[ 10   6  18 -15   2  -4 -11 -18 -19  26 -15  17   2   1 -15  26  15  16
 -15 -17   7  -7   7  20 -13 -16   6  10  -4 -21   2 -10   9   2  -5   3
  -5  13   2   7 -10  -4  -4 -34  -7   7  -7  20  -1   2   8   0  -8   1
   8  -5  -3   6  19   5  18  -6 -10   7  25   8   7  -2 -19   7  23   7
 -34 -18  11   1  10 -10   6 -16]
gab N
[ -3   1   2  -4  -2  -4  -6 -11 -17  17 -16   8  -6   4 -18  14  12  27
 -11 -16   6 -13   9  19  -9  -8   2  10 -20 -18  -1  -9  13 -17 -11  -1
  -6  25  -2   8 -19   6  -3 -23 -14  -1   6  25  -3 -12  11   3 -10 -13
   2 -10  -4   9   3   4   8   2 -19  12  29   2  10  -1 -16  10  22 -28
 -27 -30  11  -5  -6 -13   0 -18]
sikaz U
[  0  20  -1  -1   0 -13 -44 -12 -19  21 -20  23  -4   4  -8  32  12  22
 -13 -14  11  -5  19  30 -21  -7 -11  10   5 -14  -1  -2  21  -5  -5  -9
  11  18   8   2 -11   5  12 -15 -10 -13   6  12   7  -6  10  -1  -9 -26
 -13  -9  -4  10  -3   2  15 -13  -7   9   1   5  22 -10 -16   5  38  -7
 -19 -18  24   9  -8  -6   7  -8]
nepud N
[  0   5  -3 -10   5 -10 -25 -16 -18   8 -13  19  -2   2  -8  48  -3  11
 -19 -12   6   1   0  14 -10  -8   5  15  -2 -16   2  -7   4   1  -4  -7
   7   5  -3   5 -10  -4  -1 -15  -9   7 -17   9  -5   5  22  -6  -2   1
   4   3  -3   3   7   4   9 -15  -2   6  21  -2   7  -9 -12   5  24 -11
 -29 -11   8   8   6 -17   1  -6]
Boti N
[ -1  -7  12 -10   4  -5  13  -4  -9  18  -5  -1  -3  -1  -9  16   8   9
  -9  -5   5 -12  -6  12  -3 -10  11   5  -4 -15   3  -2   5 -23  -8   0
  -9  10  -3   8 -12   3  -5 -20  -7   8 -11  17  -5  -1  15   1  -1   1
   3  -4  -4   4   4   4   6  -4 -11   7  33   6   3  -2 -11  10  10 -12
 -25 -16  -3  -4   5 -19  -2 -11]
tiru N
[  7  17  11  -1  -2 -11 -30 -14 -27  32 -24  23  10   2 -11  19  19  27
 -18 -16  12  -6  18  36 -22 -11 -12  11   5 -14   2   4  19 -11  -7  -6
   3  23  15   4 -11  11  19 -20  -4 -10   9  17   7 -12   7   1 -13 -44
  -7 -18  -2  12  -9   4  14 -11 -13  14   5  14  18  -8 -17   7  42   4
 -22 -25  25   6  -5  -8   6 -14]
nepud N
[  4   7  -8 -11   3  -3 -23 -17 -20   3  -5  18  -5   2 -10  57   5   9
 -15 -15   4  -1   7   9  -4  -5  16  17   2 -15  -3 -15  -1  13  -4   1
   9   9  -9   2 -12  -6   1 -19 -11  12 -13   7   2   6  13  -3  -8  14
   5   9  -6   5  31   3  11  -9   0  -1  17   4   8  -8 -13  -3  27  -9
 -30 -15   9   6   1  -5   0 -12]
nepud U
[ -2   9   7  -8   7   6 -37 -12   0  24 -25  18 -20   8 -13  20  15  19
 -12 -15  14  -5  14  27 -17  -8 -13   6 -10 -23  -6 -19  10  -3  -4  -3
   6   4   1  11 -14  -4 -24 -25 -17  -8   3  15   0   6  10   0   0   6
 -12  -4  -2   7  11   5  27   1  -7  11  23  -5  21   3 -18  10  25 -18
 -15 -19  21  11  11  -3   7  -7]
nepud N
[ -3  17  10  -1  -5 -15 -35 -11 -17  33 -33  19   5   2 -15 -15   6  36
 -14 -15  12  -8  17  37 -30  -9 -36   5  -8 -14   2   3  32 -30  -4 -10
  -4  28  16   9  -8  13   6 -16  -4 -30  22  33  -1 -17  12   1  -5 -50
 -11 -26   0  11 -38   4   8  -2 -19  23   8  -1  22  -6 -16  12  28 -13
 -10 -22  21   7  -8 -15   5  -6]
sikaz N
[  6   4  17 -11  -1  -6 -18 -13 -12  24 -20  13   5   3 -12  -4   5  22
 -13 -13  10  -5   6  21 -14  -8 -14   5 -10 -18   4  -9  17 -14  -2  -3
  -9  10   4  10  -6  -1  -9 -24  -2  -9   0  16  -6   1  18  -2  -2 -10
   3 -11   0   8 -10   4  10  -2 -13  13  24   1   8  -1 -13  12  13  -5
 -20 -13   6   1   6 -19  -2  -7]
sikaz N
[-13  12 -16   7   4  -3 -39  -8  -4   5 -18   7 -18  -1 -16  26   1  15
 -10 -13   6   9   8  13 -16   1 -16   6  -5 -13  -5  -9  10 -10  -2  -8
   7  13   1   8 -11   2  -6  -3 -17 -13  10   9   0  -9   7  -2  -1 -20
 -10  -3  -1   6 -11   3   9  -2  -6  14   5 -13  20  -6  -6   5  21 -30
 -10 -22  19  10  -9   0   1  -1]
nepud N
[ 42  27  47  -9   1  -4 -34  -4  -7  42  -2  22  18   4  27 -19  39  -3
   8  -1  13  -1  31  37 -14 -11 -11  -4  39   2   7   9   4  34  10   4
  17 -15  35 -11  10   0  22 -18  20 -13   8  -7  18  26  -5   5   0   1
 -24 -11   2  17  21   1  33 -18  14  -9 -41  38   8   0 -14  -5  29  77
  14  23  21   8  25   1  22  -4]
nepud N
[ -6  16  -7   2   3  -6 -42   6  -4  15 -13  13 -22   6   2  13  12  15
  -3  -8   6 -11  18  23 -18   5 -15   3  -1  -7  -7  -1  11 -12  -9 -10
  13   9   8   6 -18  12   6   3 -14 -21  16   4  14  -7   0   5  -1 -26
 -35 -13  -4  11  -8  -1  12  -9  -4  12  -7  -3  26  -5 -10   7  32 -29
   7 -11  23   8  -7 -10   3   1]
Boti N
[  4   4  20 -11  -1 -13  -1  -9 -18  32 -19   9   6   1  -9  13  14  16
 -16  -8   9  -9   5  26 -16 -13  -5   8  -8 -14   4   3  13 -16  -6   1
 -11  17   8  12  -7   4   4 -23  -1  -4  -9  20   1  -9  16  -2  -7 -21
   3 -13   0   6  -7   4  10  -8 -11  11  24  11   6  -2 -15  12  19   9
 -26 -16  10   1 -10 -16   3 -11]
tiru U
[  8  12   5  -3  -4   8 -36 -13  -3   6 -17  17   1   4  -7 -16   2  26
  -1 -15   6   1  15  12 -11   5 -17   3  -6 -10  -4 -15  14   5   1   0
   7   1   5   1  -5  -3 -12 -13  -4 -12  16   6  -6  14   8   2  -2   7
  -8  -4   0   6   0   2   8   5  -4  -1  -8  -6  10   1  -2   2   6 -13
   3  -4   9   6  -4  -8   6  -2]
nepud N
[  5   9  -3  -8   3 -19 -34  -1 -17  14 -10  14  -6   3   5  37   2  11
 -13  -6   4  -8   7  21 -16   0  -2   8   4  -8   1   8   6 -11  -9 -12
   8   6  10   7 -11  12  20   4  -8 -10  -8   5   1  -3  16   0  -1 -19
 -21  -6  -5  10  -6  -1   2 -24   0   8   1   5  14 -15  -9   8  31 -14
 -10  -1  13   5   0 -29   1  -3]
Boti N
[-38   8  -8 -11   6  -2 -37  -2   0   8 -11  15 -18   5  -2  24  -7  13
 -11  -9   6  -4   3  10 -12   5 -10   4  -9 -17  -4  -9   5 -15  -9  -7
   5  -4  -2  12  -8  -5 -12   2 -11 -12  -7   6  -7   8  22  -4   6   1
 -23   3  -3   8  -4   4   7 -11  -4  10  15 -14  16  -7  -8  11  18 -38
  -3  -1   6   8   5 -30   1   1]
Boti N
[ -6   5  -5  -5  12  11 -31  11  15   7  -2   3 -34   8   3  14  10   0
   2  -4   6  -8   6  11  -6   2  -1  -2 -10 -13  -8 -12  -5  -1  -6  -1
  10 -14  -4   9 -11   1 -21   4 -14 -10  -1  -1  -1  13   8   1  10  16
 -33   2  -3   5  15   0  17  -1   6   3   8 -10  18   1  -6   5  16 -30
  11  -1  10   8  11 -13   2   5]
Boti N
[ -1   6  -3   1  -3  19 -24  -5   7  -3  -7   8  -9   6  -9 -21   0  18
   6 -14   3  -2  13   5  -2   2 -14   0  -9  -8 -10 -19   9   6   0   1
   4   1  -1   3  -6  -3 -22 -10  -8  -9  18   3  -7  11  -1   4   0  13
  -8  -1  -1   5   1   2   7  13  -5   4  -4 -12   9   8  -4   1   1 -28
   3  -4   5   5  -8   1   3  -2]
sikaz N
[-31 -17 -19 -11   5 -16   9  -3 -20   9 -21  -3 -25  -3 -31  58 -12  24
 -31  -9   3 -23 -19  11  -9  -3  13  17 -46 -30  -4  -9  11 -55 -25 -12
 -21  29 -24  25 -26  10 -15  -9 -31   6 -23  25 -16 -29  35  -5   0 -24
   5  -9  -8   1 -15   6  -7  -5 -29  24  75 -19  12  -8 -12  25  20 -82
 -46 -45  -1  -3  -9 -44 -16 -11]
tiru N
[  9   4  26 -16   3 -13 -13   3  -8  36 -14   7   2   4   4  -5  15  12
  -6  -4   8 -17   9  31 -15  -8  -9   0  -6 -13   5   7   8 -21  -6  -4
  -7   3  15   8  -9  12  -1 -10   0 -14  -7  14  -2   1  19   2   3 -17
 -21 -20  -1  14 -10   3  11 -14  -7  10  14  14   9  -3 -14  15  24   3
  -7  -4   7   1  16 -35   5  -6]
tiru N
[  5  12  17  -9   9 -11 -28   6  -6  36 -12  10 -10   6   9  17  19   2
  -5  -2  11 -11   9  34 -18  -8  -7  -1   5  -4   5   8   3 -10  -6  -8
   4  -1  16   9  -7   9   9  -6  -2 -13  -9   6   7   1  11   2   5 -18
 -29 -14  -2  11   0   1  19 -20   3   9   3  10  19  -5 -11   9  29   6
   0  -2  17   7  17 -18   7  -4]
Boti N
[ -1   4  -7   9   1  13 -15  -3   6   1  -4   6 -16   5  -9   3  15   9
   4 -11   4  -4  13   6  -5  -2  -1   0  -5  -8  -9 -16   1   9  -1   9
   9   6  -4  -1 -10  -3 -12 -11 -12  -4  17   4   3  -1  -9   5  -7   8
 -10   1  -2   4  18   1  15  11  -1   1  -4   2  12   5  -6  -1  11 -18
  -2 -13  16   3  -7  16   3  -6]
nepud N
[ -3  15  -2  -1  -4 -14 -35 -18 -27  21 -28  24   0   2 -21  25  12  36
 -19 -21  11  -7  17  29 -22  -8 -14  12  -8 -18  -3  -6  22 -16  -8 -14
   2  32   2   7 -17   6   8 -22 -15 -10  13  24   2 -15  12   2 -14 -34
  -2 -14  -6   9 -13   5  11  -3 -16  17  11   1  18 -11 -17   9  34 -20
 -26 -32  24   7 -16  -7   3 -11]
nepud U
[-12  15 -16  -5   7 -12 -44  -7 -20  17 -22  21 -23   3 -13  60   8  19
 -20 -15  14 -13  10  26 -20  -3  -2  13  -8 -20  -5  -9   7 -15 -15 -11
   9  16  -1  12 -23   7   1  -8 -24  -9  -5  16   1 -13  17  -1  -4 -21
 -19  -6  -7   8   2   3  15 -14  -7  15  23  -5  25 -13 -17  10  41 -40
 -20 -27  25  12  -4 -18   4  -8]
Boti U
[-29   6 -24   3   4 -20 -29  -9 -17   8 -30  12 -16  -4 -24  55 -14  20
 -29 -12   6  -4  -8  14 -22   3 -13  12 -16 -17  -1   3  13 -35 -13 -16
  -2  31  -6  15 -15  10   7   0 -21  -9  -6  17  -3 -33  16  -8  -6 -53
   1  -7  -2  -1 -35   2  -3  -8 -17  23  30 -19  18 -16  -7  13  26 -44
 -28 -36  17  10 -18 -15  -7  -2]
Boti N
[  4  19   4  -3  -4 -20 -48 -18 -23  26 -28  32  12   4  -9  21   6  28
 -17 -15  11   1  20  33 -28  -5 -22   9   9 -11   4   6  22  -8  -4 -12
   8  23  17   7  -3   8  20 -15  -7 -18  10  13   7 -12  11  -1 -11 -43
  -7 -18  -1  12 -20   3   9 -15  -8  15  -8   6  17 -12 -15   5  37   5
 -16 -15  26  11  -6 -10   7  -4]
nepud N
[  0  24   3 -10  -4 -30 -51 -23 -39  30 -36  30  13   1 -15  31   2  39
 -28 -21   9  -5  16  40 -33  -7 -26  15   2 -18   6   7  29 -25  -9 -12
  -1  36  13  14 -11  13  23 -18  -7 -18   4  25   3 -20  25  -2 -13 -58
  -3 -26  -3  11 -32   6   5 -20 -17  22  11   5  18 -18 -19  16  44 -11
 -30 -26  25  10 -14 -28  -2  -9]
nepud N
